Below are the code and all the weights of a small trained network. Each question names an input and a class and asks about switching units off, where a switched-off unit gives its printed mean instead of its output.

import numpy as np


def w(rows, s, z=0):
    codes = np.array(rows[::2]) - 128.0
    scale = np.full(codes.shape[1], s)
    scale[-1] = z or s
    return codes * scale


def f(y):
    return y / 2 * (1 + np.tanh(0.7978845608 * (y + 0.044715 * y**3)))


def log_softmax(a):
    a = a - a.max(-1, keepdims=True)
    return a - np.log(np.exp(a).sum(-1, keepdims=True))


def net(x, mask):
    res = np.array(x, float).reshape(1, 4) / 4 @ E
    y = f(res @ A[0][:, :-1].T + A[0][:, -1])
    res = res + np.where(mask, y, B[0][:, -1]) @ B[0][:, :-1]
    return log_softmax(res[-1] @ U[:, :-1].T + U[:, -1])


A, B = {}, {}
E = w([
[75,119,244,105,97,158,65,112,80,193],'x0',
[26,180,129,210,91,120,103,164,151,170],'x1',
[138,103,145,227,36,189,34,57,116,75],'x2',
[106,31,61,84,55,113,153,148,247,105],'x3',
],0.011)
A[0] = w([
[151,123,66,78,162,108,254,139,154,118,253],'N0',
[178,131,118,109,28,154,93,172,220,130,234],'N1',
[169,113,27,87,203,129,244,75,123,91,159],'N2',
[200,195,175,202,194,109,121,125,51,123,122],'N3',
[64,144,37,132,108,38,243,221,189,171,214],'N4',
[128,129,131,57,159,82,168,191,138,144,206],'N5',
[109,201,170,176,56,158,40,108,131,162,207],'N6',
],0.0093,0.0036)
B[0] = w([
[184,177,166,78,176,169,253,131,172,173,235],'N0',
[94,54,97,106,174,127,133,58,124,141,186],'N1',
[216,173,162,123,58,134,184,112,189,131,228],'N2',
[96,110,168,174,187,90,142,113,116,220,212],'N3',
[205,156,52,129,92,113,116,179,189,67,250],'N4',
[163,141,135,158,145,63,180,144,154,176,205],'N5',
[147,123,177,173,143,128,84,67,98,193,217],'N6',
],0.013,0.018)
U = w([
[101,66,168,18,120,136,137,191,129,129,22],'0',
[114,194,170,134,92,155,79,188,102,102,37],'1',
[125,164,167,135,88,120,136,141,2,86,8],'2',
[125,23,41,131,99,106,13,85,156,86,219],'3',
[212,86,225,122,58,174,94,41,108,43,144],'4',
[219,203,121,120,131,84,172,154,181,141,197],'5',
[49,119,247,188,175,97,86,73,70,224,170],'6',
[99,168,164,115,119,158,86,155,117,65,1],'7',
],0.0091,0.0032)

Each question gives the input, the list of numbers given to net, and the class t.
The units are the neurons (one row each of A and B). Each row of codes is followed by its name. A weight is (code - 128) times the scale printed after its matrix; where a second scale follows, it is the last column's (A, B and U).
mask holds one flag per neuron, in row order. A switched-off neuron (its flag False) gives its mean, the last column of its row in B, instead of its output. The means were averaged over made-up inputs and are rounded, as every weight is.
A unit's drop is (log p(t) with every unit on - log p(t) with that unit switched off) / (log p(t) with every unit on - log p(t) with every unit switched off).
The circuit of an input: a set's keep is (log p(t) with only the set's units on - log p(t) with every unit switched off) / (log p(t) with every unit on - log p(t) with every unit switched off). Starting from all 7 units, units are removed one at a time, each time the one whose removal leaves the highest keep (on an exact tie, the one counted first), for as long as the keep stays at least 0.8.
units of the circuit, in order: the units of the circuit, biggest drop first
top k neurons: the k neurons with the biggest drops, biggest first
input [6,0,7,7], class 6: top 2 neurons	N4, N6
input [-7,0,7,-3], class 6: top neuron	N4
input [7,-5,1,4], class 4: top 2 neurons	N3, N4
input [3,8,1,4], class 3: top 2 neurons	N3, N0
input [-6,-2,7,-2], class 4: units of the circuit, in order	N5, N0
input [-1,5,0,0], class 3: units of the circuit, in order	N0, N2
input [6,1,-1,5], class 6: top 2 neurons	N4, N2
input [2,6,2,4], class 3: top 2 neurons	N3, N0
input [2,3,8,6], class 6: top 2 neurons	N4, N6
input [-2,-4,6,0], class 4: top 2 neurons	N4, N3
input [3,8,8,8], class 6: top 2 neurons	N6, N4
input [6,-1,2,6], class 3: top 2 neurons	N3, N0
input [1,-1,2,3], class 3: top 3 neurons	N0, N3, N2
input [-3,-7,7,-2], class 4: top neuron	N0
